[[90, 116, 134, 139, 74, 80],
 [42, 194, 141, 143, 60, 129]] ==> 74

[[712, -14, 246, 477],
 [361, 634, 192, 633],
 [420, 435, -860, -4]] ==> 192

[[7, 8, -1, 22, -1, -28, -1],
 [12, -3, 5, 27, 8, -31, 3],
 [11, 1, 3, 28, 3, -30, 1]] ==> -31

[[-834, -729, 151, -362, 34],
 [-3, -413, -283, -202, -709],
 [-336, 643, -538, -919, -721]] ==> -202

[[25, -33, 19, 20, 2, 17],
 [24, 3, 14, -10, 41, 18]] ==> 2

[[6911, 2280, 7347, 2954, 5710, 3053, 3634],
 [6784, 5145, 4785, 1985, 6316, 7359, 8602],
 [1391, 4626, 5651, 4844, 6236, 7237, 7943]] ==> 7359

[[462, 556, 458, 729, 627, 94],
 [389, 872, 386, 300, 101, -747],
 [487, 503, 494, 300, 101, -607]] ==> 101
---
[1708 7067 3941 1564 5135 8422 7550] ans = 7550
[763 496 788  18 100] ans = 100
[8396 2050 8984 1949] ans = 1949
[142 130 221  47  71] ans = 71
[210 139 225  10] ans = 10
[5 3 2 9 1 8] ans = 8
[2 4 7 8 6] ans = 6
[83 97 56  1 24] ans = 24
[28 73 62 78 23 79 19] ans = 19
[ 28 -23 -24 -25 -35 -33   9] ans = 9
---
[ 0.81  1.81 -0.83 -3.42 -5.59  0.34 -0.87]
-3.42
[ 4.39 -0.92 -4.71 -0.37  4.61  1.70 -4.05]
-0.37
[ 1.94 -3.74 -2.16  2.88  0.95 -4.69 -1.70]
2.88
[-5.28 -5.56  0.52 -0.29 -3.37  2.55  3.60]
-0.29
[ 1.32 -4.98  0.50  3.41  0.91 -0.17  2.94]
3.41
[ 1.68 -0.73 -0.28 -4.99 -3.50 -2.62 -1.54]
-4.99
[ 5.34  0.39 -2.99 -0.18  4.68  0.28 -1.15]
-0.18
[-2.30  5.53 -0.78  1.19  1.00  0.76 -0.17]
1.19
[-4.55  4.20  0.10 -2.97 -1.44 -0.63 -1.30]
-2.97
---
[[-344  569 -469 -331 -319]
 [ 527 -608  694  502  444]
 [ 353 -638  884  694  793]]	-344

[[7 7 6 3 0 6]
 [8 6 6 3 3 5]
 [5 3 5 5 3 4]]	7

[[-31  38  45  45  -8 -23]
 [ 41  -7 -15 -11  28  40]
 [ 43  -7 -15 -16  26  36]]	-31

[[ 13  22  32   9  24]
 [ 15   9  21  23  12]
 [ 11   7 -26  11  16]]	13

[[ 797  976  958 -231 -805  547  939]
 [ 160  309  226 -239 -284  276  424]
 [ 712  738  709 -338 -749  626  934]]	797

[[31 22 41 26 55]
 [47 69 58 81 35]
 [80 87 50 74 14]]	31

[[173 835 734 652 621 743  68]
 [173 686 734 652 621 743 219]
 [173 185 734 652 621 743 477]]	173

[[88 28 12 87 60]
 [33 78 54 46 18]
 [40 15 16 90 52]]	88

[[202   1  12 168]
 [ 20  14  16  18]
 [ 86   9  14  72]]	202
---
[[ 0.12  1.08 -1.63  5.51 -1.09]
 [ 0.44  1.02 -1.01  4.26 -0.74]
 [-0.85  0.04 -3.17  5.04 -2.08]] | -1.01, 5.51

[ 0.63 -4.78  0.01 -0.74  0.09 -0.27  3.24] | -0.74, 3.24

[-4.86 -2.17 -0.57  0.45 -3.51] | -0.57, 0.45

[ 0.31 -5.29  3.74  4.45  2.11 -4.81  3.20] | 4.45, 4.45

[-0.50 -0.35 -2.95 -4.05  3.09  3.57  1.45] | -4.05, 3.57

[ 0.03 -0.83 -0.28  4.56  1.80 -0.34  0.57] | 4.56, 4.56
---
-0.34	16.72	-10.92	2.69 ans = -0.34, 2.69

0.094	4.666	13.458	-15.740	-1.409 ans = 0.094, -1.409

18.094	-1.525	-3.920	-13.108	-10.163	-0.392
6.694	-1.145	-1.242	-4.690	-12.655	14.470
8.341	10.352	-7.515	5.350	8.895	-11.730
ans = 18.094, -11.730

-0.16	-0.17	0.22	-0.15	-0.08	0.05	-0.10
-0.04	-0.11	-0.05	-0.07	0.11	-0.09	0.09
ans = -0.16, 0.09

142.26	67.57	53.83	-144.90	17.68
-186.61	-2.94	63.07	172.10	-24.86
ans = 142.26, -24.86

-10.719	-0.236	9.557	-2.513	8.942 ans = -10.719, 8.942
---
[[3748 8588 9789 1293]
 [4911 2178 5525 1165]] value 2178

[[ 77 174 125 192 173 131]
 [ 23  79  61 174 102  83]
 [ 78 148 115 178 152 123]] value 174

[[574 383 517 432]
 [487 290 753 470]
 [199 382 603 467]] value 290

[[5341 4109 5894 5494 6565 5515 7679]
 [3937 5079 5095 7168 6774 8266 5220]
 [7152 7646 5153 5283 4091 2771 6058]] value 6774

[[ 402   93 -968 -909   76  400 -143]
 [-332  541 -216 -185 -468 -440 -385]
 [-711  -88 -869  346 -444  548 -299]] value -468

[[699 880 708 991]
 [736 521 438 180]] value 521

[[626 705 427 136]
 [563 847 651 316]
 [140 168 266 606]] value 847

[[63 90 47 88]
 [52 64 73 70]
 [91 19 59 41]] value 64

[[4644 6037 7019 8746]
 [3647 2221 6352 1793]] value 2221
---
((0.45, -0.07, -0.71, 1.96, 2.58, 4.32), (-1.31, -2.28, 2.49, -0.52, 3.10, -0.46), (-2.78, 0.34, 3.51, -3.11, 0.35, -2.74)) >> -2.78
((-1.77, -0.75, -1.05, -0.23, -0.55, 0.07), (-0.43, -1.43, 0.59, -4.09, -1.60, 0.00), (-0.16, -1.06, -0.51, -1.02, -0.87, -0.57)) >> -0.16
((0.13, -0.01, 1.75, 1.48), (-1.51, 1.99, 1.29, 4.06), (0.68, -1.07, 0.27, 0.22)) >> 0.68
((3.26, 0.71, 0.30, -4.17), (2.19, -1.36, 1.35, -0.02), (1.92, -4.89, 4.87, -2.55)) >> 1.92
((1.77, 4.93, 1.88, 3.87, -3.74), (-0.44, 0.22, -0.07, -0.11, -0.06), (2.06, -0.62, 0.45, 0.74, -0.02)) >> 2.06
((1.10, 2.18, -2.57, 5.60, -5.28), (-1.20, -1.98, 0.20, 1.39, 2.39), (1.35, -5.60, -1.60, 2.92, 1.86)) >> 1.35
